Here is a tiny trained network, its code and every weight. The questions are about switching its units off for an input and a target symbol, where a switched-off unit gives its printed mean instead of its output.

import numpy as np


def w(rows, s, z=0):
    codes = np.array(rows[::2]) - 128.0
    scale = np.full(codes.shape[1], s)
    scale[-1] = z or s
    return codes * scale


def f(y):
    return y / 2 * (1 + np.tanh(0.7978845608 * (y + 0.044715 * y**3)))


def softmax(a):
    e = np.exp(a - a.max(-1, keepdims=True))
    return e / e.sum(-1, keepdims=True)


def log_softmax(a):
    a = a - a.max(-1, keepdims=True)
    return a - np.log(np.exp(a).sum(-1, keepdims=True))


def net(x, mask):
    ids = ['αγδεζξω'.index(c) for c in x.split()]
    T = len(ids)
    res = E[ids] + P[:T]
    r = res
    for j in range(2):
        rows = slice(2 * j, 2 * j + 2)
        q, k, v = (r @ M[0][rows].T for M in (Q, K, V))
        z = softmax(np.where(np.tri(T) > 0, q @ k.T / 2**0.5, -1e9)) @ v
        o = O[0][rows]
        res = res + np.where(mask[j], z, o[:, -1]) @ o[:, :-1]
    y = f(res @ A[0][:, :-1].T + A[0][:, -1])
    res = res + np.where(mask[2:18], y, B[0][:, -1]) @ B[0][:, :-1]
    return log_softmax(res[-1] @ U[:, :-1].T + U[:, -1])


Q, K, V, O, A, B = {}, {}, {}, {}, {}, {}
E = w([
[63,187,95,134,175],'α',
[140,172,119,83,177],'γ',
[117,161,129,120,174],'δ',
[81,63,142,38,65],'ε',
[140,142,193,93,78],'ζ',
[186,144,202,149,123],'ξ',
[79,138,163,111,251],'ω',
],0.024)
P = w([
[165,162,232,227,118],'0',
[175,191,254,173,101],'1',
[163,198,222,152,109],'2',
[134,188,202,157,100],'3',
[107,188,167,161,106],'4',
[81,182,134,162,108],'5',
[64,169,135,149,101],'6',
[46,168,103,152,108],'7',
[47,183,87,156,88],'8',
],0.0068)
Q[0] = w([
[68,249,169,102,142],'H1',
[73,169,133,99,148],'H1',
[121,64,95,194,90],'H2',
[147,173,156,143,108],'H2',
],0.014)
K[0] = w([
[57,39,106,1,124],'H1',
[50,59,105,78,94],'H1',
[135,186,85,183,105],'H2',
[141,45,107,192,80],'H2',
],0.0092)
V[0] = w([
[139,70,170,99,28],'H1',
[148,137,2,68,3],'H1',
[191,209,126,241,121],'H2',
[234,164,173,86,136],'H2',
],0.0074)
O[0] = w([
[69,186,123,88,107,108],'H1',
[115,192,108,175,139,2],'H1',
[201,131,122,154,60,135],'H2',
[156,120,3,160,134,188],'H2',
],0.014,0.0072)
A[0] = w([
[117,159,74,70,195,138],'N1',
[217,117,115,88,136,200],'N2',
[129,113,177,246,140,178],'N3',
[87,100,106,77,195,133],'N4',
[171,116,123,132,179,53],'N5',
[107,147,180,134,173,123],'N6',
[128,184,172,188,111,151],'N7',
[131,159,147,153,71,254],'N8',
[116,160,145,125,92,102],'N9',
[150,144,68,136,139,126],'N10',
[125,179,160,92,147,79],'N11',
[87,150,124,133,133,179],'N12',
[184,171,168,154,206,153],'N13',
[101,126,137,123,86,187],'N14',
[152,99,144,88,117,200],'N15',
[204,137,112,181,96,70],'N16',
],0.014,0.0049)
B[0] = w([
[137,75,202,114,131,229],'N1',
[128,83,141,180,187,245],'N2',
[69,129,72,55,40,172],'N3',
[228,89,126,149,153,236],'N4',
[100,216,74,83,174,178],'N5',
[174,79,44,57,96,200],'N6',
[166,67,102,62,123,171],'N7',
[203,123,159,126,191,177],'N8',
[125,150,68,183,254,164],'N9',
[191,158,159,104,65,161],'N10',
[92,90,55,110,168,190],'N11',
[169,144,161,134,119,204],'N12',
[75,191,47,124,175,187],'N13',
[188,149,118,134,183,161],'N14',
[52,108,121,133,98,204],'N15',
[146,86,43,142,136,200],'N16',
],0.007,0.013)
U = w([
[107,94,84,28,72,153],'α',
[94,168,83,193,221,92],'γ',
[6,114,62,254,194,180],'δ',
[115,107,115,135,150,32],'ε',
[222,155,199,139,149,253],'ζ',
[175,113,76,144,121,81],'ξ',
[104,37,143,180,172,85],'ω',
],0.0093,0.0057)

Each question gives the input, a string of symbols that net reads in full, and the target symbol t.
The units are the heads (2 rows each of Q, K, V and O) and the neurons (one row each of A and B). Each row of codes is followed by its name. A weight is (code - 128) times the scale printed after its matrix; where a second scale follows, it is the last column's (O, A, B and U).
mask holds one flag per unit, heads first, then neurons. A switched-off unit (its flag False) gives its mean, the last column of its rows in O or B, instead of its output. The means were averaged over made-up inputs and are rounded, as every weight is.
A unit's drop is (log p(t) with every unit on - log p(t) with that unit switched off) / (log p(t) with every unit on - log p(t) with every unit switched off).
The circuit of an input: a set's keep is (log p(t) with only the set's units on - log p(t) with every unit switched off) / (log p(t) with every unit on - log p(t) with every unit switched off). Starting from the 12 units with the biggest drops (on a tie, the unit counted first), units are removed one at a time, each time the one whose removal leaves the highest keep (on an exact tie, the one counted first), for as long as the keep stays at least 0.8.
circuit, biggest first: the units of the circuit, biggest drop first
k most important neurons: the k neurons with the biggest drops, biggest first
heads that matter: for each layer, one digit per head in row order, 1 if its drop is at least 0.15 and else 0, layers parted by /
input ε ξ α γ, target α: circuit, biggest first => [N6 H2]
input ε ξ α δ, target α: 2 most important neurons => [N6 N2]
input α ω δ, target ω: circuit, biggest first => [H1 N2]
input α α α α α ω δ δ α, target ω: circuit, biggest first => [H1]
input α α ξ α α δ, target δ: 4 most important neurons => [N4 N6 N2 N13]
input γ ζ α δ ξ, target ξ: circuit, biggest first => [H2 N16]
input ξ α δ, target ξ: 3 most important neurons => [N10 N16 N9]
input α α γ δ ζ α ζ δ, target ζ: heads that matter => 00
input ζ α α ζ α ζ ζ, target ζ: heads that matter => 10
input ξ ξ ζ, target ξ: heads that matter => 01
input ζ ω ξ, target ω: circuit, biggest first => [H1 N2 N15]
input α α δ δ δ α γ, target δ: heads that matter => 11
input α ε γ δ, target α: 4 most important neurons => [N6 N2 N1 N11]
input ω ζ α ξ, target ξ: circuit, biggest first => [H2]
input γ ω γ, target ω: 2 most important neurons => [N2 N15]
input ξ ξ α, target ξ: heads that matter => 01
input α ξ γ, target ξ: heads that matter => 01
input ζ α ζ α γ ε δ ε ε, target γ: circuit, biggest first => [H1 N9 N14]
input α α ξ ξ ξ α, target ξ: circuit, biggest first => [H2 N10]
input α α ζ ζ ζ ε ξ, target α: 2 most important neurons => [N7 N6]
